(in the rows, 128 means zero)
Group and class of each row:
[114  73  93 134  82 161  72 153 164 174 138 129 154 143 129 115 114 121
 138 101 183 144 146 137 134 157  93 171 165 140  90 149 134  80 150 126
  90 105 121 128 101 155 126 141 118 189 106 139  74 124  63  85 143 155
 115 112 127 106 139 157 160 147 173 117 128 119 116 155 126 134 195 153
 149 104 148 134  80 144 128  98 148 141 121 144 153 152 146  93 135 120
 123  70  71 120 122 159 126 140 132 145 180 101 145 122  93 111  94 142
 100 160 115 120 202 149 144 105 108 145 122 123 133  48  89 103 178 109
 124 118 118  95]  E QJ
[133 120  88 157  97 126 138 140  77 139 112 117 137 127 111 127 108  98
 149 102 121 135 148 117 135 129 159  89 139 137 133 149 126 131 117 133
 109 123 135 137  85 154 116 165 130 123 129 163 101 155 101 165 130 126
 143 131 130 131 124 102 153 125 193 136 125 131 153 140 129  88 139 144
 156 127 122 120 155 140 176 126 121 116 119 155 139 130 119 133 110 125
 108 135 130 137 143 113  97 142 142  99 123 159 144 158 127 152 108 143
 152 114 146 109 153 144 146 166 116 128  82 137 122 115 102 116 105  66
 107 177 134  97]  V BZ
[120 101 103 155  94 103 146 107  98 145 117 127 172 155 152 133 105  81
 154 137 102 125 153 129 156 100 102  84 138 123 125 152 144 107 119 116
 102 116 135 130  96 134 129 151  96 107 155 124 125 188 111 138 109 136
 154 123 107 128  82 112 152 106 194 164 130 122 168 113 112 118 148 151
 140 118 117 117 141 151 160  98 112 113 142 150 116 130 107 145 107 111
 110 154 133 134 155  45 144 129 179 114 165 132 151 177 186 114  95 127
 126 114 142  92 154 163 126 192  96 146 127 140  84 106 144 138 130 160
  80 167 145 157]  V QB
[119 104 111 154 126 111  94 160 111 146 151 154 180 134 139 120 138  97
 150 151 130 150 115  74  98 139 111 122 147 136 123  94 122 115 127 103
  83 140 140 122 104 155 135 167 139 167  77 115 113 184 101 164 141 161
 148 106 136 158 135 123 162 138 144 134 127 124 153 139 117 108 142 137
 156 125 110 113  74 141 141 105 101 152  96 150 127 173 142 115 136 122
  94 127 133 160 167 126   4 131 143 105 168 140 165 111 127 112 119 110
 138 143 155 105 161 139 131 127 123 176 115 126 128  32  96 106 112 105
 122 118 133 130]  P QN
[126 121  96 103 116 171  88 140 162 141 158 119 122 137 148 130 133 133
 125 129 142 123 127 137 124 163  98 170 139 139 109 142 126 105 140 134
  91 104 144 121 140 161 140 121 126 157 112 128 117 115 107  87 135 146
 105 114 110 135 149 147 164 148 150  97 140 118 138 134 101 141 170 138
 122 113 150 135 101 125 133 119 154 150 122 126 127 146 141 112 146 112
 143  64 120 144 117 158 125 139 130 149 192  99 126 106  96  76 111 110
  93 150 124 117 169 145 151  93 129 124 139 114 120  68  74 109 170 116
 122 125 124 111]  E QJ
[123  86 116 137 145 116 139 153 132 146 180 164 175 114 172 143 124  90
 131 183 129 127 100  86 108 113  75 126 139 135 148  82 129 130 113 107
  93 123 150  77 146 127 126 145 154 151 117 102 134 158 128 153 158 162
 142 105 101 167 112 133 156 142 127 131 136 122 168 119 116 114 132 144
 135 157 103 122  79 132 121  95  96 127 122 114 107 183 142 101 147  97
 102 108 129 172 155 111  33 133 152 115 202 109 177 120 151 110 140  93
  83 123 129 112 146 155 126 131 136 119 145 119  95  16 110 100 110 146
 123 110 142 157]  P SR
[116  93 131  92 117 127 102 151 160 179 135 156 147 123 120 128 125 116
 145 118 131 114 111 139 113 155 127 134 154 144 101 135 117 140 122 117
 113  88 130  86 115 146 119 123 154 161 124 135  93 122 109 100 179 146
  85 130 132 106 147 138 148 159 149  88 137 129 150 173 130 127 178 141
 157 127 120 142  95 149 131 119 136 149 142 129 158 160 144  94 145 120
 109  66 123 130 136 143  92 147 132 140 154  96 130 123  94 148 115 142
  97 135 121 141 177 139 138 113 117  95 114 122 122  46 119  85 135 121
 149  96 143 109]  E HG
[126 105 127 121 127 148  96 137 166 175 144 138 119 165  98 132 120 135
 130 110 136 135 119 148 119 144 116 164 131 138 122 116 121 112 145 133
 119 124 111 113 118 124 126 117 131 157 141 132  71 134 106  61 152 144
 117 121  51 108 139 134 130 146  95 113 121 124 134 142 127 133 154 132
 153 117 128 125  99 126 106 131 134 149 140 120 129 149 140 115 143 128
 113  91 145 128 115 149 124 123 106 128 122 119 137 130  98 136 138 137
 110 136 117 115 158 130 122 104 133 139 105 130 141  83 133 106 147  98
 152 102 126 109]  E RT
[146  97 141 154 120 119 139 136 125 134 108 125 206  88 120 111 146 117
 148 148 139 137 128 133 115 117 163 116 134 129 132 111 136 156 135 119
  78 116 132 138 105 150 137 138 125 146 123 106 115 160 111 122 112 155
 118 126 112 121 131 123 121 113 179 132 144 169  84 130 108 101 171 147
 143 147  95 128 112 164 127 124 120 158 103 127 167 136 143 117 122 159
  97 150 123 170 144 108 106 106 132 132 118 128 114 101 121 134  97 134
 146 155 112 122 131 117 126 100 135 145 150 138 118  78 101 110 112 122
 144 130 126 197]  P Jf
[129 137 167 133 159  76 170 140 102 134 124 153 151  90  97 145 115 100
 129 141 135 143  94  73 128  99  95 106 128 101 145  73 141 145 122  85
 146 171 118 114 148  89 104 142 147 157 124 114 119 144 147 163 150 144
 160 133 127  97 101 122 143 134  56 147 140 127 115 148  93 119  75 140
 138 154 119 144 112 121 134 115  82 113 120 104 117 102 129 128 147 113
 138 176 131 153 143 145 115 124 137  82 114 148 155 170 156 142 134 138
 116 119  99 163  97 120  83 127 118 111  82 138 126 122 107 154  95 169
 186 123 114 123]  N Lz
[136  93 135  92 132 151  84 171 207 184 153 174  79 130 175 126 137 161
 135 123 139 120 115 161 103 188  88 173 150 139 112 120 136  97 159 135
 185 141 111  84 122 113 103 117 134 178  98 118 113 119 118 100 197 145
  68  96 137 109 130 145 140 180  77  73 122 119 151 169 157 145 142 115
 138 113 125 144  87 106  77 117 166 172 150 111 124 162 122 117 166 119
 108  56 143  88 101 146 114 118 102 143 105 119 120 155  81 130 160 142
 101 138 151 134 173 127 115 104 127 122  99 119 139  60 130 105 151 101
 154  98 119  89]  E HG
[135 131 141 136 134  72 136 116 120 139 130 169 133 121 121 148 121 130
 111 151 110 150 120 112 133 119 110 119 119 126 135 105 136 123 123 116
 162 159 114 117 134 104 137 129 113 144 127 107 132 140 154 130 126 131
 146 113 138 121 105 128 113 119  97 152 126 106 155 131 119 121  93 103
 129 114 127 132 148  90 124 120  92 129 110 136 111 117 115 169 131 139
 120 173 134 112 138 124 117 124 131 121  92 128 149 159 157 117 139 124
 121 117 149 139 107 125  84 150 117 168  99 136 117 141 121 167 120 123
 122 125 120 132]  N Cr
[105 145 164 140 142  83 133  96 112 129 105 146 171 130 121 162  81 105
 121 147 122 151 107 112 125  99 138 116 130 107 139  93 142 128 139  77
 138 109 128 101 140  64 105 128 113 131 168 120  96 114 143 127 141 128
 112 143 124  92 114 154 114 115  83 147 145  97  80 140 102 160  97 128
 118 170 127 136 136  92 147 117  98 100 132 108 111  86 129 152 138 150
 154 176 123 148 110 170 158 109 118 134  94 137 150 158 143 171 123 156
 115  95  89 142  64 118  91 115 108 125  99 135 123 150 146 182 108 159
 134 116 110 143]  N Cr
[115 124  88 152 109 142 115 136  88 141 136 124 139 129 149 128 132  83
 138 137 112 117 145 114 125  96 122 122 144 128 132 135 128 129 125 126
  98 110 120 123 103 153 115 172 138 118 135 147 115 167 106 154 143 128
 167 117 124 164 117 116 149 135 151 127 138 131 174 118 123 116 149 145
 134 136 114  98 179 165 153 113 100 117 142 165 107 154 119 124 132 105
  98 117 132 137 155 113 111 132 146 109 173 119 141 138 134 126 128 111
 116 117 151  96 161 154 152 160 125 113 131 110 108  97 102 103 110 117
 102 150 127 130]  V CT
